Here is a tiny trained network, its code and every weight. The questions are about switching its units off for an input and a class, where a switched-off unit gives its printed mean instead of its output.

import numpy as np


def w(rows, s, z=0):
    codes = np.array(rows[::2]) - 128.0
    scale = np.full(codes.shape[1], s)
    scale[-1] = z or s
    return codes * scale


def f(y):
    return y / 2 * (1 + np.tanh(0.7978845608 * (y + 0.044715 * y**3)))


def log_softmax(a):
    a = a - a.max(-1, keepdims=True)
    return a - np.log(np.exp(a).sum(-1, keepdims=True))


def net(x, mask):
    res = np.array(x, float).reshape(1, 8) / 4 @ E
    y = f(res @ A[0][:, :-1].T + A[0][:, -1])
    res = res + np.where(mask, y, B[0][:, -1]) @ B[0][:, :-1]
    return log_softmax(res[-1] @ U[:, :-1].T + U[:, -1])


A, B = {}, {}
E = w([
[159,253,148,148,245,166,62,115,80,122,108,85],'x0',
[133,125,130,125,123,136,123,132,131,130,122,136],'x1',
[210,153,128,101,186,123,204,51,212,50,125,201],'x2',
[115,85,183,179,121,188,190,46,150,168,54,43],'x3',
[126,128,126,132,128,131,131,131,130,131,131,129],'x4',
[129,127,127,131,126,126,130,128,129,125,132,127],'x5',
[155,154,37,59,110,101,76,90,210,191,90,64],'x6',
[167,63,141,196,167,50,70,192,176,79,40,100],'x7',
],0.0057)
A[0] = w([
[76,113,122,135,91,134,75,169,75,177,133,85,3],'N1',
[149,81,149,178,153,67,87,175,163,93,71,116,55],'N2',
[154,141,50,59,110,96,77,94,207,194,99,76,60],'N3',
[150,95,142,187,151,72,88,177,165,94,69,118,101],'N4',
[148,140,52,60,115,96,81,98,198,186,98,77,81],'N5',
[196,166,123,107,170,139,166,72,176,75,127,170,129],'N6',
[99,102,212,199,146,141,169,164,61,73,161,179,14],'N7',
[93,181,124,83,93,185,164,85,89,161,186,152,95],'N8',
[92,171,128,74,92,185,160,83,95,160,190,148,61],'N9',
[111,81,184,183,132,185,196,54,148,177,46,45,73],'N10',
[83,117,123,137,91,130,85,169,75,182,129,87,47],'N11',
[138,155,72,78,135,54,78,209,105,85,193,199,36],'N12',
[191,141,120,98,153,133,175,71,183,72,125,171,63],'N13',
[82,3,110,102,14,73,202,147,188,135,148,175,120],'N14',
[151,86,140,185,148,67,91,175,160,86,76,109,62],'N15',
[189,142,124,100,153,129,177,72,189,75,127,170,48],'N16',
[80,117,126,138,88,135,80,168,81,177,135,83,45],'N17',
[92,146,119,150,122,146,67,168,70,175,127,75,105],'N18',
],0.0055,0.0017)
B[0] = w([
[80,98,124,177,149,81,169,200,178,147,123,159,166],'N1',
[186,74,60,51,158,182,162,88,130,184,164,111,169],'N2',
[150,124,187,147,82,191,205,170,38,47,54,228,207],'N3',
[180,86,73,58,159,168,159,78,117,180,152,98,174],'N4',
[149,131,177,141,90,181,190,161,43,53,58,215,202],'N5',
[54,114,140,178,162,57,139,189,164,149,106,105,193],'N6',
[169,130,162,120,87,204,181,140,46,72,59,221,185],'N7',
[177,71,55,57,179,149,157,95,139,192,142,89,196],'N8',
[178,49,49,51,171,158,169,98,144,201,150,92,189],'N9',
[164,168,113,220,12,158,42,97,208,119,246,177,215],'N10',
[74,95,120,173,151,78,157,190,172,136,122,153,168],'N11',
[169,168,117,199,32,180,42,80,212,140,233,166,189],'N12',
[58,96,128,188,148,64,151,199,171,153,128,134,185],'N13',
[109,253,237,95,243,144,41,77,111,167,29,62,253],'N14',
[183,75,59,55,153,177,164,83,128,189,161,108,169],'N15',
[50,86,126,198,150,50,163,221,189,150,129,141,183],'N16',
[70,88,123,178,157,66,167,199,177,141,127,157,168],'N17',
[74,126,150,159,175,79,141,169,157,141,100,121,183],'N18',
],0.0063,0.0053)
U = w([
[58,70,120,170,152,39,181,203,178,141,124,134,91],'0',
[180,42,49,39,155,174,179,90,120,184,154,99,92],'1',
[152,123,166,130,62,190,196,149,29,38,82,198,94],'2',
[152,162,118,178,1,155,33,101,206,125,210,145,96],'3',
[119,133,129,119,125,104,121,118,110,106,124,92,254],'4',
[116,241,197,102,239,134,51,103,109,152,70,77,106],'5',
],0.0094,0.01)

Each question gives the input, the list of numbers given to net, and the class t.
The units are the neurons (one row each of A and B). Each row of codes is followed by its name. A weight is (code - 128) times the scale printed after its matrix; where a second scale follows, it is the last column's (A, B and U).
mask holds one flag per neuron, in row order. A switched-off neuron (its flag False) gives its mean, the last column of its row in B, instead of its output. The means were averaged over made-up inputs and are rounded, as every weight is.
A unit's drop is (log p(t) with every unit on - log p(t) with that unit switched off) / (log p(t) with every unit on - log p(t) with every unit switched off).
The circuit of an input: a set's keep is (log p(t) with only the set's units on - log p(t) with every unit switched off) / (log p(t) with every unit on - log p(t) with every unit switched off). Starting from the 12 units with the biggest drops (on a tie, the unit counted first), units are removed one at a time, each time the one whose removal leaves the highest keep (on an exact tie, the one counted first), for as long as the keep stays at least 0.8.
units of the circuit, in order: the units of the circuit, biggest drop first
k most important neurons: the k neurons with the biggest drops, biggest first
drop of u: that unit's drop, to one decimal
input [-4,-2,-4,-5,-2,-3,-4,1], class 3: units of the circuit, in order => (N12)
input [5,-3,5,3,-4,6,5,0], class 0: units of the circuit, in order => (N14 N6)
input [4,6,2,2,4,1,6,-3], class 2: units of the circuit, in order => (N3 N5)
input [-7,-4,-6,-1,-7,-4,8,7], class 2: 2 most important neurons => (N3 N5)
input [2,8,-3,5,-2,7,4,-1], class 3: 2 most important neurons => (N10 N14)
input [1,1,4,-4,3,0,4,-1], class 0: units of the circuit, in order => (N6 N16)
input [6,-8,2,-8,5,4,1,3], class 3: 2 most important neurons => (N12 N14)
input [-3,1,6,4,-6,-4,5,8], class 1: 3 most important neurons => (N2 N15 N4)
input [5,5,-8,-3,-3,1,-8,3], class 0: 2 most important neurons => (N18 N17)
input [-5,4,-4,-3,-3,6,-1,-6], class 1: 2 most important neurons => (N9 N8)
input [-8,-7,-2,6,3,7,4,2], class 5: 2 most important neurons => (N14 N12)
input [-6,4,5,-3,-7,-4,-6,-3], class 4: 2 most important neurons => (N14 N3)
input [2,5,-5,-4,3,-5,4,-7], class 1: 2 most important neurons => (N9 N8)
input [5,8,-6,8,-8,6,6,-3], class 3: most important neuron => (N10)
input [3,3,5,6,2,2,-3,2], class 3: 2 most important neurons => (N10 N14)
input [7,-3,5,0,-3,8,-7,2], class 2: 2 most important neurons => (N7 N14)
input [3,-3,4,3,4,-3,6,0], class 2: 3 most important neurons => (N3 N5 N14)
input [1,4,2,-3,3,-1,0,4], class 1: 2 most important neurons => (N14 N10)
input [6,2,3,7,2,-7,2,1], class 3: drop of N10 => 0.7
input [-8,3,-7,3,6,8,7,-6], class 5: drop of N13 => 0.1
input [5,5,7,4,3,-8,7,-5], class 0: drop of N16 => 0.3
input [0,-5,6,-7,0,-5,-6,3], class 3: drop of N17 => 0.1
input [-1,-1,4,1,-1,5,7,7], class 1: units of the circuit, in order => (N2)
